The rows lie along a hidden order. The number after each row says roughly how far along it the row is, from 0 to 30. A new part has a new order.
[ 0.02  0.04  3.73 -3.09  2.15  0.95  1.80 -1.71  0.79  0.23  4.88  0.42
  0.04  1.20  0.75  1.99 -1.15  1.89  0.45  4.34 -1.05 -4.02  0.96 -0.75
  0.30 -1.64 -0.48 -1.27 -0.56  2.32  0.25 -0.28  3.99 -0.40  1.70 -0.29
 -1.94  0.58] : 10
[-0.30  0.43  2.89 -3.14  2.37  0.84 -0.33 -0.11  0.07  0.29  5.15  1.04
 -0.54  2.45 -1.19  2.29 -0.35  2.04  0.76  5.88 -0.96  1.28  0.17 -0.51
 -0.31 -2.34  1.14 -0.39 -1.99 -1.91 -0.07 -0.76  2.82 -1.39  1.34  1.46
 -2.33  1.65] : 28
[ 0.46  0.59  3.78 -1.32  1.01  0.00  0.66 -0.17  0.75  0.36  5.19  1.05
 -0.48  1.34 -0.47  2.77 -1.04  3.20  1.16  4.86 -1.15 -1.71 -1.56  1.26
 -0.51 -1.72  0.10 -1.00 -3.02  0.56  1.32 -1.09  2.14 -0.32  0.97  0.93
 -2.33  1.63] : 15
[-0.15 -0.13  3.75 -5.09  3.90  1.43  0.13 -1.38  1.13 -1.01  4.44  1.02
 -1.16  1.72  0.49  2.45 -1.67  2.97  0.20  6.44 -0.71 -1.49  1.89 -1.08
  0.78 -1.85 -0.54 -0.47 -1.10  0.70  0.88 -0.61  4.96 -0.74  1.32  0.88
 -1.44  1.20] : 29
[-0.28  0.19  3.49 -6.12 -0.94  0.90  2.08 -1.66  0.31  0.73  5.27  0.58
 -0.14  2.05  0.53  2.84 -1.20  0.33  0.98  4.76  1.97 -2.80  2.30 -2.63
  0.37 -1.93 -0.03 -0.94  0.02  0.96 -0.42 -0.01  4.74 -0.50  3.32  0.15
 -2.08  0.91] : 5
[ 0.54  0.28  4.33 -1.46  4.56  0.22 -1.08 -0.19  1.56 -1.17  3.37  1.50
 -1.48  0.49 -0.14  2.89 -1.86  4.91  0.44  5.54 -2.70 -1.06 -1.85  2.79
 -0.02 -1.70 -0.62 -0.53 -3.35  0.72  2.32 -1.59  2.30 -0.51 -0.58  1.32
 -1.96  2.04] : 30
[ 0.62  0.59  3.56  3.95  4.83 -0.24 -0.56  0.46  0.90 -0.02  5.28  0.98
  0.04  0.04 -1.14  1.64 -0.70  5.08  0.23  4.69 -4.93 -1.27 -4.36  4.47
 -0.91 -1.22  0.42 -0.69 -4.31  0.45  1.56 -1.70 -0.40 -0.64 -1.79  0.57
 -2.48  1.80] : 26
[ 0.32  0.54  3.46  2.68  3.50  0.14  0.45  0.03  0.47  0.42  5.10  0.46
  0.24  1.07 -0.84  1.57 -0.58  3.86  0.39  4.07 -3.34 -1.70 -3.01  2.74
 -0.73 -1.43  0.56 -0.88 -3.12  0.45  0.81 -1.21  0.98 -0.75 -0.53  0.23
 -2.67  1.29] : 19
[ 0.30  0.49  3.60 -2.82 -0.76  0.01  1.44 -0.60  0.83  0.67  4.73  0.65
 -0.07  0.92  0.54  2.88 -1.37  3.42  1.02  4.23  0.14 -3.87 -0.20  0.43
 -0.22 -1.58 -0.39 -1.27 -1.82  2.21  0.73 -0.78  2.34  0.05  1.58  0.11
 -2.42  1.09] : 0
[ 0.08  0.54  3.38 -2.23  1.80  0.44  0.16 -0.23  0.43  0.20  5.28  1.05
 -0.58  1.93 -0.70  2.32 -0.74  2.73  0.94  5.44 -0.65 -0.74 -0.81  0.30
 -0.35 -2.01  0.55 -0.73 -2.16 -0.37  0.62 -0.88  2.98 -0.83  1.13  1.22
 -1.87  1.62] : 23

[ 0.72 -2.25  0.09 -0.16 -1.38 -3.72 -1.37  3.03 -2.46  0.47  0.02 -0.48
  1.54 -2.47  1.08 -1.05  0.46  2.34  1.10 -0.60  3.44  1.03 -1.90 -0.60
  0.22 -1.07  0.58  1.19  4.44 -1.50 -0.82  1.48 -1.06  1.70  0.68  0.49
 -1.08  0.01  0.06 -0.32  1.09  2.27  0.65  6.92  1.78  3.44  6.04] : 30
[-0.66 -0.38 -0.01  0.04 -1.39 -0.97 -0.69  3.75 -1.71  1.02 -0.15  0.17
  1.28 -1.02  0.86  0.57 -0.19  1.24  0.61  0.84  1.67 -0.20  1.18 -1.01
 -0.25 -1.50  0.11  0.08  1.04  0.28  1.76  0.73 -0.31  1.09  2.05  2.10
 -0.66 -0.37 -0.77  0.06  0.87  2.08  2.23  4.29  2.01  2.04  4.10] : 30
[ 0.71 -0.48  1.06  1.89  2.11  2.34  3.26  5.44  3.64  5.04  2.98  3.47
  4.26  2.62  5.26  4.56  4.86  6.41  4.20  5.13  5.81  5.83  4.01  3.56
  6.55  3.12  3.23  3.69  6.91  1.94  5.97  5.22  5.20  4.02  5.42  3.74
  2.89  2.47  5.30  3.19  4.64  3.72  4.23  6.42  2.39  4.47  5.50] : 0
[-0.53 -1.19  0.13 -0.02 -2.14 -2.08 -1.24  5.45 -2.90  1.34 -0.09  0.04
  1.86 -2.01  1.27  0.26  0.11  2.12  1.33  1.50  3.31 -0.11  1.10 -1.64
 -0.25 -2.38  0.01  0.61  2.86 -0.19  1.51  2.87  1.34  3.90  6.20  6.15
  1.74  1.79  4.01  2.91  5.28  5.25  3.48  7.22  2.12  1.73  5.59] : 22
[-0.23 -1.41  0.11  0.06 -2.13 -2.63 -1.30  5.08 -2.99  1.27 -0.18 -0.03
  2.05 -2.17  1.25  0.05 -0.07  2.30  1.12  1.16  3.50  0.15  0.62 -1.38
  0.31 -2.09  0.34  1.28  4.36  0.90  5.32  5.83  3.91  5.05  7.01  6.51
  1.93  2.00  4.36  2.89  4.77  5.38  3.72  6.48  2.17  1.94  5.31] : 20
[-0.59 -0.59  0.10  0.16 -1.64 -0.77 -0.39  5.52 -0.33  4.04  2.11  3.41
  5.02  2.17  5.93  5.52  4.60  7.05  4.58  6.57  6.72  5.19  6.46  2.39
  6.64  1.38  2.61  3.41  5.94  2.67  8.24  6.08  4.57  4.34  7.06  6.27
  1.26  2.07  4.39  3.21  5.12  5.11  4.17  6.79  2.36  2.39  5.09] : 3
[ 0.62 -1.82  0.07 -0.13 -1.15 -2.89 -0.90  2.40 -1.65  0.39  0.04 -0.54
  1.22 -1.88  0.78 -0.79  0.41  1.75  0.89 -0.17  3.03  1.52 -0.69  0.92
  3.92  1.75  2.80  3.80  8.65  1.32  5.45  6.14  4.31  4.76  5.96  3.81
  2.47  2.54  5.00  2.93  4.54  5.12  3.03  7.46  2.18  3.92  6.11] : 15
[-0.16 -0.64  0.07 -0.09 -0.81 -1.19 -0.44  2.24 -1.32  0.54 -0.01  0.11
  1.13 -0.47  1.85  1.92  2.49  5.24  3.84  5.63  5.80  5.27  5.45  3.02
  6.03  2.15  2.80  3.46  6.06  2.45  6.96  5.58  4.81  3.86  5.91  4.73
  2.72  2.33  4.88  3.29  4.50  4.59  4.48  6.27  2.58  3.42  5.22] : 9
[ 0.54 -1.51  0.03 -0.06 -0.52 -2.06 -0.72  1.40 -1.20  0.03  0.05 -0.30
  0.65 -1.19  0.67 -0.52  0.50  1.24  0.95  0.57  2.76  3.15  1.98  2.72
  6.08  2.59  3.28  3.74  7.42  1.68  5.29  4.92  4.78  4.15  5.66  3.75
  2.79  2.52  5.65  2.98  4.75  4.34  3.51  6.68  2.45  4.55  5.49] : 13

Part 3:
[ 0.86 -0.56 -0.23 -2.53 -0.37 -2.39  0.57  0.44  1.11  5.86 -0.38  1.42
  3.81  1.27  0.08  3.09 -0.15  1.28 -0.64  1.34 -1.38 -0.52  0.95 -0.42
 -0.33  1.95  1.90 -1.37  0.81  0.88 -0.59 -0.31 -2.12  0.96 -0.07  1.16
 -1.86  0.63 -0.65 -1.22  0.05] : 4
[ 0.93 -0.22 -0.11 -4.56 -0.30 -0.75  0.16 -1.15  2.90  4.86 -0.51 -0.54
  2.22  1.07 -0.22  1.68  0.50  0.36 -0.76 -0.12 -0.66 -1.23 -0.85  0.20
  0.49  0.47  1.88 -2.48  0.38 -0.73 -0.37 -0.13 -0.80  0.94  0.19  2.13
 -0.27  1.21  0.76 -0.37 -0.42] : 9
[ 0.86 -0.67 -0.39 -2.49  1.16  0.19  0.25  1.02  6.24  9.99 -0.58 -0.58
  4.46  1.42 -0.40  1.86 -1.38  1.49 -0.77  0.82  0.19 -0.86 -2.33 -0.57
 -1.37  1.40  3.10 -1.91  1.04 -0.03 -0.79 -0.86 -2.15  1.75 -0.43 -5.65
 -3.15  1.56  0.61 -1.38 -3.14] : 0
[-0.67  0.69  0.30  0.51 -1.60 -0.20  0.17  0.63 -4.63 -3.35  0.72  2.36
 -1.93 -0.85  0.13  0.47 -0.51 -0.39  0.22  0.60 -1.78  0.79  1.17 -0.11
 -0.25  0.05 -2.18  1.12 -0.73  2.17  0.01  1.07  0.80 -1.40  0.01 -2.78
  0.55 -0.05 -2.35  0.31  2.38] : 20
[ 0.83  0.15 -2.02 -1.12 -1.13 -1.14  0.26 -0.60  0.92  3.38 -0.42  0.57
  0.82  0.54 -0.58  1.94  0.49 -0.66  0.30 -0.13 -0.74 -0.56 -0.51  0.71
  0.61  0.68  1.97 -2.03 -0.89 -0.74 -0.17  0.20 -0.33  1.14  0.09  0.06
  1.30  0.88  0.58 -0.09 -0.34] : 15
[ 0.07  1.51 -6.10  4.31  2.84  3.48  0.07  1.92  2.21  1.97  0.72 -0.86
 -4.81 -1.46 -0.61 -2.29 -1.89 -1.26  1.90 -0.68  1.29  0.67 -5.04  0.37
 -0.82 -2.00 -0.86  0.38 -1.40 -1.01 -0.09  1.52  4.77 -0.66  0.39 -3.59
  3.06  0.77  0.47  0.29 -3.66] : 26
[ 0.04  0.06  1.34 -4.86 -3.07 -0.43 -0.11 -0.95 -1.44 -0.57  0.88  0.00
  1.44  0.40  0.30 -0.38 -1.00 -0.38 -0.72 -2.16 -1.27 -0.12  2.25 -0.19
  1.01  0.61 -1.54 -1.19  0.37 -0.79  0.33 -0.15  1.56  0.23  0.48  0.20
  0.68 -0.62 -0.17 -0.30  0.22] : 14
[ 0.65  1.25 -2.66  7.47 -1.36 -1.11  0.50  0.19 -4.80 -6.15 -0.41  2.37
 -4.46 -1.58 -0.79  1.39  1.54 -1.26  2.03  3.68 -1.93  1.22  0.15  1.23
  0.27 -1.73 -0.43  1.11 -3.11  1.38  0.03  1.43 -0.19 -0.33 -0.39 -2.91
  3.23  1.28 -1.77  1.37  3.46] : 30
[-0.29  0.19  1.30 -3.61 -2.44 -0.48 -0.09 -1.36 -3.07  0.48  0.11  0.55
 -2.36 -0.02 -0.20  0.46  0.87  0.27 -0.68  0.15 -1.73  0.22  1.49 -0.04
  0.47 -0.09 -0.52 -0.06  1.38  0.33 -0.16  0.47  0.23 -0.65  0.20 -1.13
  0.29  0.64 -1.03  0.71  2.66] : 16
[-0.43 -0.02  1.10 -4.16 -2.78 -0.57  0.07  0.18 -0.60  0.37  1.46  0.72
  2.09  0.25  0.91 -0.03 -1.89 -0.60 -1.36 -2.81 -1.12 -0.23  2.15 -0.12
  0.86  1.00 -2.52 -0.51  1.08 -0.17  0.46 -0.21  1.83 -0.60  0.50 -0.44
 -0.29 -1.55 -0.52 -0.82 -1.23] : 12
[-0.19 -0.03  0.50  3.48  0.39 -1.82  0.62  2.17 -2.33  0.66 -0.53  2.83
 -0.18 -0.34 -0.10  2.14 -0.27  0.99  0.77  3.11 -1.69  1.12  0.61 -0.72
 -1.93  0.52  1.04  1.20 -1.12  3.17 -0.66  0.57 -2.96 -0.28 -0.84 -3.26
 -1.76  1.15 -2.96 -0.36  3.52] : 11
[ 0.84  0.58 -4.86  5.81  3.73  0.59  0.43  1.89  2.53  4.00 -0.53 -0.52
 -2.70 -1.04 -0.94  0.00 -0.37 -0.46  1.88  1.71  1.33  1.18 -3.25  0.33
 -1.18 -1.60  2.08 -0.16 -1.33  0.38 -0.67  0.84  0.23  1.23 -0.48 -1.67
  1.37  1.42  0.25  0.29 -1.17] : 20
[ 0.35  0.22 -2.47  7.14  1.98 -1.01  0.47  1.57 -1.22  0.62 -0.80  0.94
 -2.91 -1.11 -0.55  1.41  0.27  0.10  2.06  3.57 -0.16  1.79 -0.76  0.17
 -1.28 -1.36  1.49  1.19 -1.92  1.49 -0.55  0.92 -1.72  0.72 -0.82 -3.67
  1.14  1.50 -1.77  0.74  0.86] : 21
[ 0.77  1.06 -4.77 -0.14  0.57  2.25 -0.15 -0.76  2.81  4.54  0.12 -1.84
 -2.00 -0.61 -1.09 -0.74 -0.51 -1.32  0.69 -1.15  1.09 -0.08 -3.28  0.97
  0.83 -1.58  0.29 -2.45 -0.83 -2.11 -0.06  0.69  3.39  1.07  0.53 -0.51
  3.72  1.01  1.86  0.87 -2.90] : 23
